80 105 79 67 54 65 137 104 135 66 110 133 65 98 84 74 61 144 65 100 73 72 93 139 42 90 = z645
80 140 73 67 54 65 137 135 135 66 110 133 65 98 84 74 74 144 66 100 73 80 94 64 183 123 = z964
80 133 94 105 58 39 147 127 114 69 124 112 77 68 87 84 65 129 67 113 81 119 79 61 65 97 = z737
156 83 150 55 79 123 74 90 172 140 78 49 78 140 99 137 124 102 77 108 111 73 98 125 29 96 = z57
148 86 155 63 85 123 76 102 151 150 115 49 101 116 104 132 111 127 82 115 93 115 78 62 146 91 = z204
both z964 z204:  -> 123
which: 80 140 73 67 54 65 137 135 135 66 110 133 65 98 84 74 74 144 66 100 73 80 94 64 183 123 -> z964
both z737 z204:  -> 127
both z204 z737:  -> 127
which: 156 83 150 55 79 123 74 90 172 140 78 49 78 140 99 137 124 102 77 108 111 73 98 125 29 96 -> z57

98 105 78 101 : z708
110 96 78 111 : z695
101 102 98 105 : z204
101 79 98 100 : z507
102 77 91 102 : z377
110 148 97 104 : z737
both z708 z695:  -> 78
which: 110 96 78 111 -> z695
both z695 z708:  -> 78
both z695 z737:  -> 110

88 52 102 94 : z708
88 107 79 108 : z964
101 105 116 104 : z377
93 96 119 111 : z737
108 120 110 99 : z695
111 119 102 101 : z507
113 103 127 116 : z288
99 88 97 88 : z645
89 106 89 96 : z122
111 100 47 80 : z516
103 41 79 98 : z204
116 96 93 92 : z57
both z516 z507:  -> 111
both z645 z964:  -> 88

111 127 143 183 = z57
46 64 37 144 = z964
127 144 182 121 = z288
both z57 z288:  -> 127
both z964 z288:  -> 144

106 101 119 118 67 128 123 89 128  z645
141 131 144 110 80 96 109 101 162  z122
102 98 100 101 102 99 101 100 98  z695
91 98 100 102 83 113 121 103 173  z737
93 98 104 105 81 115 120 99 104  z57
83 92 86 92 101 99 115 102 74  z204
96 96 107 109 79 119 123 97 110  z516
91 98 100 102 83 113 121 103 101  z288
both z695 z122:  -> 101
which: 102 98 100 101 102 99 101 100 98 -> z695
both z122 z204:  -> 101

156 110 112 139 = z122
135 110 80 77 = z57
41 135 113 64 = z695
61 97 112 83 = z507
135 83 80 112 = z737
156 97 112 83 = z964
139 123 82 109 = z204
both z204 z122:  -> 139
both z695 z737:  -> 135
both z122 z737:  -> 112
which: 156 110 112 139 -> z122
which: 139 123 82 109 -> z204
both z737 z695:  -> 135

99 52 119 136 43 82 110 111 100 106  z288
101 108 112 98 136 100 122 124 102 81  z708
113 52 119 136 43 111 110 111 96 80  z507
99 52 100 112 43 106 97 102 86 95  z122
99 52 119 136 43 135 110 111 94 106  z204
both z708 z507:  -> 136
both z507 z708:  -> 136
both z708 z204:  -> 136
which: 99 52 119 136 43 135 110 111 94 106 -> z204

22 110 104 110 105 133 94 110 112 123 93 121 106 136 80 112 33 100 128 146 94 95 82 120 107 138 104 62 152 155 = z964
22 109 96 90 108 126 74 109 76 108 105 116 116 125 81 90 87 102 129 155 92 68 61 111 106 145 123 55 108 149 = z57
22 109 69 110 85 107 56 109 134 71 95 90 105 92 93 127 48 86 136 113 134 117 104 142 105 106 67 94 65 58 = z695
22 107 106 86 59 103 139 107 100 43 105 103 99 113 73 106 94 104 112 106 106 94 129 53 110 115 133 85 134 68 = z288
22 99 81 107 125 55 101 99 93 77 70 89 79 85 72 80 110 41 92 117 110 109 94 126 110 91 87 109 67 64 = z737
which: 22 109 96 90 108 126 74 109 76 108 105 116 116 125 81 90 87 102 129 155 92 68 61 111 106 145 123 55 108 149 -> z57

103 105 119 74 120 118 147 76 72 112 71 92 98 89 27 148 67 98 64 130 73 87 94 141 86 98 100 100 110 120 96 88 117 56 73 96 107 92 150 97 116 131 115 86 98 127 107 101 45 147 121 128 80 34 57 125 85 146 29  z507
70 79 80 69 70 126 89 82 140 120 98 135 78 89 88 121 55 105 78 99 104 67 127 78 72 88 99 87 92 92 141 116 80 67 100 121 91 125 172 139 135 117 111 72 80 88 84 65 87 142 52 66 68 138 44 123 102 82 150  z708
87 121 85 122 81 173 101 76 63 131 81 60 84 109 115 156 74 109 86 87 134 91 64 84 54 110 74 69 58 102 57 112 111 62 142 149 105 83 117 113 126 125 118 77 87 69 149 71 94 107 148 110 106 82 93 73 93 135 73  z122
124 59 94 56 51 109 118 70 97 158 102 108 103 126 58 95 57 114 83 83 70 102 69 104 98 70 58 59 85 120 171 94 148 23 142 128 65 123 141 110 55 106 102 75 95 109 77 78 138 103 84 92 72 46 66 73 109 123 103  z377
97 88 65 74 93 98 112 43 78 130 137 138 86 103 79 100 105 64 107 104 101 55 86 110 66 111 56 143 108 120 145 135 110 70 126 142 136 102 166 132 45 136 60 82 120 107 96 109 71 156 132 112 136 71 102 61 38 79 72  z964
89 101 57 80 87 165 124 61 58 154 89 123 93 124 130 176 84 107 139 80 127 107 31 86 92 70 44 91 100 83 88 88 102 94 97 145 56 86 150 116 112 117 106 58 82 116 155 64 68 70 118 53 128 62 79 124 128 110 52  z204
102 146 65 109 52 132 91 105 96 63 74 67 68 106 78 124 97 73 95 85 113 110 78 94 109 112 110 117 92 128 134 125 87 46 129 161 93 72 144 146 99 124 115 90 108 84 133 93 98 137 96 101 136 92 100 81 89 139 78  z288
111 52 108 87 118 149 137 51 40 129 95 51 60 102 61 154 102 91 84 72 84 83 69 89 70 109 115 68 124 78 87 102 108 59 77 117 111 107 124 105 100 143 101 114 91 69 139 105 47 129 127 77 113 57 76 98 84 120 112  z645
which: 70 79 80 69 70 126 89 82 140 120 98 135 78 89 88 121 55 105 78 99 104 67 127 78 72 88 99 87 92 92 141 116 80 67 100 121 91 125 172 139 135 117 111 72 80 88 84 65 87 142 52 66 68 138 44 123 102 82 150 -> z708
which: 102 146 65 109 52 132 91 105 96 63 74 67 68 106 78 124 97 73 95 85 113 110 78 94 109 112 110 117 92 128 134 125 87 46 129 161 93 72 144 146 99 124 115 90 108 84 133 93 98 137 96 101 136 92 100 81 89 139 78 -> z288
which: 87 121 85 122 81 173 101 76 63 131 81 60 84 109 115 156 74 109 86 87 134 91 64 84 54 110 74 69 58 102 57 112 111 62 142 149 105 83 117 113 126 125 118 77 87 69 149 71 94 107 148 110 106 82 93 73 93 135 73 -> z122

39 53 39 47 117 87 41 89 128 -> z288
130 117 142 121 121 142 40 42 45 -> z57
130 38 41 63 87 79 103 150 122 -> z516
129 131 122 38 42 67 68 62 122 -> z377
85 94 111 122 39 160 122 70 106 -> z507
83 123 159 88 41 94 80 68 39 -> z964
both z507 z288:  -> 39
both z507 z377:  -> 122
both z507 z516:  -> 122
both z516 z964:  -> 41
both z377 z57:  -> 42

95 99 54 58 91 = z737
62 182 178 139 59 = z122
62 182 178 95 178 = z57
98 182 102 96 98 = z695
64 167 158 120 61 = z516
136 91 95 122 92 = z645
95 98 96 179 96 = z204
both z122 z695:  -> 182
both z695 z57:  -> 182
both z204 z737:  -> 95
both z57 z695:  -> 182
both z57 z204:  -> 95
both z737 z57:  -> 95
both z645 z57:  -> 95

55 99 129 134 76 123 134 144 80 144 126 157 116 150 112 25 52 : z377
106 142 120 120 69 126 50 49 73 102 126 79 128 90 135 115 99 : z695
60 116 114 120 101 107 68 65 90 132 110 64 119 67 107 77 59 : z57
69 118 131 85 121 130 89 98 86 80 108 62 82 108 112 98 72 : z645
71 59 104 76 161 97 161 158 144 95 81 86 56 135 115 78 90 : z737
which: 69 118 131 85 121 130 89 98 86 80 108 62 82 108 112 98 72 -> z645
both z377 z57:  -> 116

118 119 87 65 104 98 78 136 130 119 137 88 127 49 47 60 134 94 104 137 84 133 77 70 101 121 95 102 106 99 94 129 101 125 104 92 89 158 83 63 125 122 83 72 66 71 92 94 119 -> z57
113 119 88 68 103 96 86 136 124 116 125 94 130 58 48 70 126 100 104 131 88 123 83 72 99 113 99 99 103 100 97 109 99 123 101 92 86 154 92 70 127 119 79 71 76 80 91 95 117 -> z645
100 119 92 80 90 90 104 121 90 103 95 104 130 98 60 99 95 114 103 107 108 93 89 89 97 92 104 93 105 111 100 95 88 109 103 90 84 126 105 93 121 109 81 76 100 100 83 90 113 -> z695
99 119 92 80 90 90 105 121 90 103 94 104 130 99 61 100 95 114 103 106 108 92 90 89 96 91 105 92 104 111 101 94 88 109 103 91 84 125 106 93 121 109 81 76 101 101 83 91 113 -> z507
111 114 94 81 96 98 86 115 107 110 122 90 112 80 74 110 114 96 103 116 98 116 79 90 102 112 92 101 110 105 93 113 98 112 110 94 95 125 83 81 110 112 97 87 77 81 92 90 113 -> z708
126 113 90 68 110 105 66 129 142 124 155 79 112 38 61 47 146 103 103 142 77 149 72 72 105 135 86 108 108 93 89 142 109 126 108 96 97 155 68 56 116 123 96 82 50 59 100 95 117 -> z377
88 104 98 100 94 92 110 106 84 93 71 114 118 109 88 122 81 118 100 90 109 76 112 100 95 80 113 92 94 106 107 81 91 97 93 97 90 100 123 113 111 96 83 89 125 121 92 101 99 -> z288
113 107 95 84 105 102 82 115 121 112 128 89 106 68 80 73 124 90 102 121 88 125 85 86 102 118 93 104 104 97 94 121 105 113 104 98 99 128 83 78 108 112 98 91 74 79 100 97 109 -> z204
101 86 104 111 113 108 96 92 118 100 106 98 83 90 122 97 111 89 97 102 87 110 112 100 101 108 99 106 92 87 101 109 112 98 92 108 110 92 100 101 90 95 108 113 99 100 115 111 90 -> z516
95 86 104 113 110 104 106 93 109 96 91 106 89 101 119 109 101 97 97 95 92 98 119 102 99 98 106 102 89 89 105 99 107 95 88 107 106 89 112 109 94 93 101 109 113 111 112 113 89 -> z737
which: 111 114 94 81 96 98 86 115 107 110 122 90 112 80 74 110 114 96 103 116 98 116 79 90 102 112 92 101 110 105 93 113 98 112 110 94 95 125 83 81 110 112 97 87 77 81 92 90 113 -> z708
which: 113 107 95 84 105 102 82 115 121 112 128 89 106 68 80 73 124 90 102 121 88 125 85 86 102 118 93 104 104 97 94 121 105 113 104 98 99 128 83 78 108 112 98 91 74 79 100 97 109 -> z204

